Below is a small trained network, with its code and all its weights. Each question gives an input and a class and asks what happens when units are switched off, that is, made to give their printed mean instead of their output.

import numpy as np


def w(rows, s, z=0):
    codes = np.array(rows[::2]) - 128.0
    scale = np.full(codes.shape[1], s)
    scale[-1] = z or s
    return codes * scale


def f(y):
    return np.maximum(y, 0)


def log_softmax(a):
    a = a - a.max(-1, keepdims=True)
    return a - np.log(np.exp(a).sum(-1, keepdims=True))


def net(x, mask):
    res = np.array(x, float).reshape(1, 6) / 4 @ E
    y = f(res @ A[0][:, :-1].T + A[0][:, -1])
    res = res + np.where(mask, y, B[0][:, -1]) @ B[0][:, :-1]
    return log_softmax(res[-1] @ U[:, :-1].T + U[:, -1])


A, B = {}, {}
E = w([
[129,130,130],'x0',
[134,186,253],'x1',
[226,30,167],'x2',
[127,127,126],'x3',
[38,39,174],'x4',
[128,130,128],'x5',
],0.0071)
A[0] = w([
[141,107,49,106],'N0',
[126,99,65,99],'N1',
[48,185,113,109],'N2',
[134,80,71,119],'N3',
[53,190,99,81],'N4',
[64,127,134,112],'N5',
[190,73,153,113],'N6',
[117,88,61,79],'N7',
[161,145,111,253],'N8',
[174,81,149,72],'N9',
[173,165,111,195],'N10',
[164,75,149,88],'N11',
[165,87,145,80],'N12',
[158,98,139,84],'N13',
[120,102,55,86],'N14',
[189,102,156,115],'N15',
[132,99,56,91],'N16',
[21,47,168,2],'N17',
[117,87,47,91],'N18',
[243,255,60,33],'N19',
[81,119,135,145],'N20',
[187,46,162,134],'N21',
[50,184,108,52],'N22',
[178,82,150,67],'N23',
[150,165,214,59],'N24',
],0.0092,0.0079)
B[0] = w([
[133,157,185,164],'N0',
[138,155,180,156],'N1',
[173,134,90,178],'N2',
[112,154,158,172],'N3',
[181,141,101,168],'N4',
[155,116,107,155],'N5',
[134,157,93,183],'N6',
[142,156,181,155],'N7',
[28,92,117,254],'N8',
[155,156,90,153],'N9',
[107,102,127,206],'N10',
[155,159,83,160],'N11',
[161,155,90,149],'N12',
[133,135,118,141],'N13',
[144,150,166,155],'N14',
[123,155,100,170],'N15',
[135,166,184,157],'N16',
[246,20,158,167],'N17',
[137,160,177,166],'N18',
[201,23,152,193],'N19',
[127,112,119,165],'N20',
[128,161,91,211],'N21',
[208,184,76,155],'N22',
[154,157,92,152],'N23',
[134,176,199,163],'N24',
],0.012,0.0076)
U = w([
[203,213,5,75],'0',
[197,11,141,80],'1',
[137,232,250,90],'2',
[79,121,92,218],'3',
[75,119,89,205],'4',
[86,125,94,192],'5',
[27,129,81,7],'6',
],0.012,0.014)

Each question gives the input, the list of numbers given to net, and the class t.
The units are the neurons (one row each of A and B). Each row of codes is followed by its name. A weight is (code - 128) times the scale printed after its matrix; where a second scale follows, it is the last column's (A, B and U).
mask holds one flag per neuron, in row order. A switched-off neuron (its flag False) gives its mean, the last column of its row in B, instead of its output. The means were averaged over made-up inputs and are rounded, as every weight is.
A unit's drop is (log p(t) with every unit on - log p(t) with that unit switched off) / (log p(t) with every unit on - log p(t) with every unit switched off).
The circuit of an input: a set's keep is (log p(t) with only the set's units on - log p(t) with every unit switched off) / (log p(t) with every unit on - log p(t) with every unit switched off). Starting from the 12 units with the biggest drops (on a tie, the unit counted first), units are removed one at a time, each time the one whose removal leaves the highest keep (on an exact tie, the one counted first), for as long as the keep stays at least 0.8.
units of the circuit, in order: the units of the circuit, biggest drop first
unit that matters most: the unit with the biggest drop
top k neurons: the k neurons with the biggest drops, biggest first
drop of u: that unit's drop, to one decimal
input [-3,7,-5,-7,8,-6], class 1: unit that matters most	N17
input [-3,4,-8,0,5,-6], class 0: units of the circuit, in order	[N22 N2]
input [6,-3,3,1,-5,0], class 4: top 2 neurons	[N17 N8]
input [0,2,-6,6,0,4], class 0: units of the circuit, in order	[N22 N2]
input [-7,1,3,4,-5,3], class 4: top 2 neurons	[N17 N8]
input [-2,0,-3,-5,5,5], class 1: units of the circuit, in order	[N17 N21]
input [0,-4,-4,3,-5,-7], class 3: top 2 neurons	[N17 N8]
input [5,-3,1,-7,-7,6], class 1: drop of N19	0.8
input [-6,-2,6,-1,3,-5], class 0: drop of N11	0.1
input [5,-6,-8,2,5,-3], class 0: drop of N4	0.1
input [3,2,-1,-5,-8,-4], class 1: drop of N19	0.8
